Below is a small trained network, with its code and all its weights. Each question gives an input and a class and asks what happens when units are switched off, that is, made to give their printed mean instead of their output.

import numpy as np


def w(rows, s, z=0):
    codes = np.array(rows[::2]) - 128.0
    scale = np.full(codes.shape[1], s)
    scale[-1] = z or s
    return codes * scale


def norm(h):
    return h / np.sqrt((h * h).mean(-1, keepdims=True) + 1e-5)


def f(y):
    return y / 2 * (1 + np.tanh(0.7978845608 * (y + 0.044715 * y**3)))


def log_softmax(a):
    a = a - a.max(-1, keepdims=True)
    return a - np.log(np.exp(a).sum(-1, keepdims=True))


def net(x, mask):
    res = np.array(x, float).reshape(1, 7) / 4 @ E
    u = 0
    for l in range(4):
        y = f(norm(res) @ A[l][:, :-1].T + A[l][:, -1])
        res = res + np.where(mask[u : u + 4], y, B[l][:, -1]) @ B[l][:, :-1]
        u += 4
    return log_softmax(norm(res)[-1] @ U[:, :-1].T + U[:, -1])


A, B = {}, {}
E = w([
[131,138,126,123,132,132,126,126,120],'x0',
[131,150,122,122,135,130,131,121,126],'x1',
[107,185,127,135,104,166,69,240,148],'x2',
[103,143,132,136,116,62,124,144,68],'x3',
[199,198,189,251,106,142,13,113,133],'x4',
[122,116,135,132,119,129,127,130,130],'x5',
[182,121,57,146,32,135,122,105,107],'x6',
],0.023)
A[0] = w([
[163,113,197,179,164,109,126,44,118,198],'0.n1',
[84,135,234,136,213,108,110,110,154,12],'0.n2',
[163,109,133,136,160,225,128,91,213,8],'0.n3',
[83,153,155,165,135,5,107,136,43,38],'0.n4',
],0.029,0.016)
B[0] = w([
[96,125,86,135,130,70,96,35,146,254],'0.n1',
[178,109,111,200,210,188,193,186,90,194],'0.n2',
[203,134,252,52,61,155,157,142,129,173],'0.n3',
[186,136,223,81,79,134,154,140,100,190],'0.n4',
],0.029,0.025)
A[1] = w([
[217,136,75,207,25,160,92,109,98,54],'1.n1',
[76,145,140,61,153,155,152,155,124,38],'1.n2',
[114,199,162,162,114,180,48,253,149,56],'1.n3',
[148,212,231,206,189,126,27,106,152,3],'1.n4',
],0.035,0.0077)
B[1] = w([
[176,67,110,157,100,136,151,180,126,252],'1.n1',
[118,94,145,115,114,125,124,161,142,193],'1.n2',
[101,178,119,94,168,124,139,3,103,222],'1.n3',
[48,98,148,127,97,123,96,198,183,251],'1.n4',
],0.034,0.018)
A[2] = w([
[103,251,82,65,85,147,72,128,66,88],'2.n1',
[136,188,82,241,98,88,18,153,146,2],'2.n2',
[124,199,151,165,75,57,81,178,2,75],'2.n3',
[246,159,8,180,47,135,90,136,76,107],'2.n4',
],0.032,0.0054)
B[2] = w([
[91,196,108,126,97,123,191,4,131,162],'2.n1',
[71,132,82,143,62,58,57,205,94,194],'2.n2',
[122,185,176,45,90,223,130,101,164,169],'2.n3',
[199,185,120,197,236,219,180,134,64,247],'2.n4',
],0.017,0.013)
A[3] = w([
[89,95,77,62,169,87,120,199,97,46],'3.n1',
[98,208,164,167,253,135,89,180,136,4],'3.n2',
[104,120,111,91,138,163,205,162,131,129],'3.n3',
[141,152,71,117,138,90,120,137,121,10],'3.n4',
],0.037,0.0041)
B[3] = w([
[137,143,137,206,161,64,69,132,219,208],'3.n1',
[221,236,9,213,63,134,171,181,57,184],'3.n2',
[66,156,109,163,30,152,51,195,83,250],'3.n3',
[83,62,111,45,122,233,100,163,44,141],'3.n4',
],0.014,0.018)
U = w([
[75,97,106,164,98,89,75,180,150,174],'0',
[164,118,88,190,197,180,186,193,69,199],'1',
[111,138,83,126,163,87,144,6,109,115],'2',
[195,141,219,76,81,150,135,160,126,5],'3',
],0.017,0.0024)

Each question gives the input, the list of numbers given to net, and the class t.
The units are the neurons (one row each of A and B). Each row of codes is followed by its name. A weight is (code - 128) times the scale printed after its matrix; where a second scale follows, it is the last column's (A, B and U).
mask holds one flag per neuron, layer by layer. A switched-off neuron (its flag False) gives its mean, the last column of its row in B, instead of its output. The means were averaged over made-up inputs and are rounded, as every weight is.
A unit's drop is (log p(t) with every unit on - log p(t) with that unit switched off) / (log p(t) with every unit on - log p(t) with every unit switched off).
The circuit of an input: a set's keep is (log p(t) with only the set's units on - log p(t) with every unit switched off) / (log p(t) with every unit on - log p(t) with every unit switched off). Starting from the 12 units with the biggest drops (on a tie, the unit counted first), units are removed one at a time, each time the one whose removal leaves the highest keep (on an exact tie, the one counted first), for as long as the keep stays at least 0.8.
circuit, biggest first: the units of the circuit, biggest drop first
unit that matters most: the unit with the biggest drop
k most important neurons: the k neurons with the biggest drops, biggest first
k most important neurons of layer l: the k neurons of layer l with the biggest drops, biggest first
drop when u is switched off: that unit's drop, to one decimal
input [1,-8,-2,7,0,2,5], class 3: unit that matters most -> 0.n4
input [5,-3,8,1,-3,8,4], class 2: circuit, biggest first -> 1.n3, 0.n1
input [3,-3,8,-8,7,-8,7], class 2: 2 most important neurons -> 1.n3, 0.n1
input [7,-5,-4,-3,6,-6,-3], class 0: 2 most important neurons -> 1.n4, 0.n1
input [-8,-2,3,7,5,1,4], class 3: 3 most important neurons of layer 0 -> 0.n4, 0.n1, 0.n2
input [7,-5,-1,-8,8,-8,-8], class 0: 2 most important neurons of layer 0 -> 0.n1, 0.n4
input [0,5,2,6,4,-4,-6], class 1: 2 most important neurons -> 0.n2, 0.n3
input [2,3,3,6,-5,-2,-2], class 3: 2 most important neurons -> 0.n4, 1.n4
input [-1,5,-8,-2,-1,-5,8], class 1: 2 most important neurons -> 2.n4, 1.n3
input [0,-4,-3,-8,8,-7,0], class 0: 4 most important neurons -> 1.n4, 0.n1, 0.n4, 1.n3
input [5,-3,-4,-2,8,4,-4], class 0: 2 most important neurons -> 1.n4, 0.n1
input [-2,-3,1,-4,0,-2,-3], class 3: 2 most important neurons -> 0.n3, 2.n4
input [-5,-1,5,6,5,-4,6], class 1: 2 most important neurons -> 1.n1, 0.n3
input [-6,0,7,-3,6,0,5], class 2: 3 most important neurons -> 1.n3, 0.n1, 3.n3
input [6,-3,5,-7,-5,4,7], class 1: circuit, biggest first -> 1.n4
input [6,-7,-5,-1,-6,4,6], class 0: 2 most important neurons of layer 0 -> 0.n2, 0.n1
input [-8,-5,6,4,-5,2,1], class 2: 3 most important neurons of layer 1 -> 1.n3, 1.n1, 1.n4
input [-5,1,1,8,1,-8,8], class 1: 3 most important neurons of layer 1 -> 1.n1, 1.n4, 1.n2
input [-3,0,-5,1,-8,-5,-6], class 0: drop when 0.n1 is switched off -> 0.3
input [1,7,-2,5,2,-5,6], class 1: circuit, biggest first -> 2.n4
